Here is a tiny trained network, its code and every weight. The questions are about switching its units off for an input and a target symbol, where a switched-off unit gives its printed mean instead of its output.

import numpy as np


def w(rows, s, z=0):
    codes = np.array(rows[::2]) - 128.0
    scale = np.full(codes.shape[1], s)
    scale[-1] = z or s
    return codes * scale


def f(y):
    return np.maximum(y, 0)


def softmax(a):
    e = np.exp(a - a.max(-1, keepdims=True))
    return e / e.sum(-1, keepdims=True)


def log_softmax(a):
    a = a - a.max(-1, keepdims=True)
    return a - np.log(np.exp(a).sum(-1, keepdims=True))


def net(x, mask):
    ids = ['βγεζλπψ'.index(c) for c in x.split()]
    T = len(ids)
    res = E[ids] + P[:T]
    u = 0
    for l in range(2):
        q, k, v = (res @ M[l].T for M in (Q, K, V))
        z = softmax(np.where(np.tri(T) > 0, q @ k.T / 2**0.5, -1e9)) @ v
        res = res + np.where(mask[u], z, O[l][:, -1]) @ O[l][:, :-1]
        u += 1
        y = f(res @ A[l][:, :-1].T + A[l][:, -1])
        res = res + np.where(mask[u : u + 12], y, B[l][:, -1]) @ B[l][:, :-1]
        u += 12
    return log_softmax(res[-1] @ U[:, :-1].T + U[:, -1])


Q, K, V, O, A, B = {}, {}, {}, {}, {}, {}
E = w([
[120,200,146],'β',
[74,241,135],'γ',
[160,198,168],'ε',
[83,154,98],'ζ',
[121,79,174],'λ',
[159,253,53],'π',
[83,113,99],'ψ',
],0.018)
P = w([
[58,65,133],'0',
[29,237,255],'1',
[1,216,240],'2',
[174,72,35],'3',
[234,152,103],'4',
[91,179,183],'5',
[158,153,99],'6',
[181,128,93],'7',
[152,108,61],'8',
[201,180,120],'9',
[154,144,146],'10',
[169,106,75],'11',
],0.0066)
Q[0] = w([
[36,179,119],'L0H1',
[51,140,254],'L0H1',
],0.0066)
K[0] = w([
[188,133,32],'L0H1',
[117,1,85],'L0H1',
],0.0085)
V[0] = w([
[56,2,46],'L0H1',
[179,232,193],'L0H1',
],0.0077)
O[0] = w([
[175,30,11,4],'L0H1',
[197,184,224,246],'L0H1',
],0.012,0.0028)
A[0] = w([
[175,81,51,138],'L0N1',
[248,163,95,160],'L0N2',
[229,155,128,105],'L0N3',
[83,151,115,109],'L0N4',
[215,24,160,183],'L0N5',
[111,105,89,122],'L0N6',
[55,138,181,218],'L0N7',
[54,1,93,145],'L0N8',
[48,138,127,193],'L0N9',
[80,172,85,223],'L0N10',
[11,115,224,168],'L0N11',
[213,80,198,253],'L0N12',
],0.0074,0.0051)
B[0] = w([
[175,135,150,151],'L0N1',
[76,110,127,162],'L0N2',
[122,140,171,157],'L0N3',
[95,135,89,158],'L0N4',
[193,17,111,141],'L0N5',
[212,128,132,146],'L0N6',
[181,123,132,254],'L0N7',
[95,170,115,176],'L0N8',
[176,94,109,208],'L0N9',
[146,156,109,235],'L0N10',
[153,97,188,239],'L0N11',
[144,41,2,180],'L0N12',
],0.0095,0.0083)
Q[1] = w([
[121,118,68],'L1H1',
[254,136,122],'L1H1',
],0.0095)
K[1] = w([
[254,87,132],'L1H1',
[124,187,145],'L1H1',
],0.0056)
V[1] = w([
[50,254,94],'L1H1',
[196,92,147],'L1H1',
],0.01)
O[1] = w([
[27,140,64,255],'L1H1',
[164,155,1,155],'L1H1',
],0.008,0.0064)
A[1] = w([
[81,75,170,172],'L1N1',
[145,114,121,4],'L1N2',
[108,66,79,177],'L1N3',
[178,238,96,78],'L1N4',
[117,97,108,196],'L1N5',
[105,184,122,61],'L1N6',
[88,198,155,50],'L1N7',
[127,46,90,213],'L1N8',
[89,152,56,159],'L1N9',
[122,198,248,54],'L1N10',
[92,85,34,210],'L1N11',
[182,113,91,127],'L1N12',
],0.011,0.0046)
B[1] = w([
[103,1,53,137],'L1N1',
[66,215,172,132],'L1N2',
[108,193,147,171],'L1N3',
[160,92,58,251],'L1N4',
[165,221,182,154],'L1N5',
[80,59,36,181],'L1N6',
[111,98,136,205],'L1N7',
[101,150,104,179],'L1N8',
[116,139,145,196],'L1N9',
[115,91,198,239],'L1N10',
[92,148,105,198],'L1N11',
[157,86,13,171],'L1N12',
],0.0075,0.011)
U = w([
[149,162,148,136],'β',
[123,160,160,191],'γ',
[153,126,148,51],'ε',
[117,250,124,253],'ζ',
[133,32,90,74],'λ',
[44,58,121,11],'π',
[122,134,78,121],'ψ',
],0.012,0.0032)

Each question gives the input, a string of symbols that net reads in full, and the target symbol t.
The units are the heads (2 rows each of Q, K, V and O) and the neurons (one row each of A and B). Each row of codes is followed by its name. A weight is (code - 128) times the scale printed after its matrix; where a second scale follows, it is the last column's (O, A, B and U).
mask holds one flag per unit, layer by layer, with each layer's heads first. A switched-off unit (its flag False) gives its mean, the last column of its rows in O or B, instead of its output. The means were averaged over made-up inputs and are rounded, as every weight is.
A unit's drop is (log p(t) with every unit on - log p(t) with that unit switched off) / (log p(t) with every unit on - log p(t) with every unit switched off).
The circuit of an input: a set's keep is (log p(t) with only the set's units on - log p(t) with every unit switched off) / (log p(t) with every unit on - log p(t) with every unit switched off). Starting from the 12 units with the biggest drops (on a tie, the unit counted first), units are removed one at a time, each time the one whose removal leaves the highest keep (on an exact tie, the one counted first), for as long as the keep stays at least 0.8.
units of the circuit, in order: the units of the circuit, biggest drop first
unit that matters most: the unit with the biggest drop
k most important neurons of layer l: the k neurons of layer l with the biggest drops, biggest first
drop of u: that unit's drop, to one decimal
input γ β ζ, target γ: 2 most important neurons of layer 1	L1N10, L1N12
input γ π ψ ζ β ψ ψ γ ψ γ, target ψ: units of the circuit, in order	L0H1, L1N4
input γ ε β, target γ: unit that matters most	L1N10
input ψ λ ζ, target ψ: 3 most important neurons of layer 0	L0N8, L0N5, L0N6
input ε ε β, target ε: 2 most important neurons of layer 1	L1N10, L1N4
input ζ γ γ ζ ε, target γ: 2 most important neurons of layer 1	L1N10, L1N12
input ζ γ γ ζ, target γ: units of the circuit, in order	L0H1, L1N10
input ε ζ λ, target λ: 2 most important neurons of layer 0	L0N12, L0N11
input γ γ β, target γ: units of the circuit, in order	L1N10, L0H1
input ψ π ζ, target ψ: 3 most important neurons of layer 0	L0N6, L0N5, L0N1
input π ψ ζ, target π: 2 most important neurons of layer 1	L1N1, L1N10
input λ ε β, target λ: 3 most important neurons of layer 0	L0N5, L0N1, L0N6
input ψ γ γ ε, target γ: 2 most important neurons of layer 0	L0N6, L0N9
input λ ζ γ, target λ: units of the circuit, in order	L0H1
input ζ β ζ ψ ζ β β ζ π λ, target π: 2 most important neurons of layer 1	L1N1, L1N4
input ζ ζ π ψ λ, target ψ: 2 most important neurons of layer 0	L0N12, L0N11
input λ ζ ζ, target λ: 2 most important neurons of layer 0	L0N5, L0N1
input ψ ψ ψ ζ λ ψ λ ε, target ψ: drop of L0H1	0.3
input ψ γ β, target ψ: drop of L0N1	0.5
input γ λ λ, target λ: unit that matters most	L1N1
input ζ ζ β ζ ε ψ ψ ζ ψ γ, target ψ: drop of L0N7	-0.1
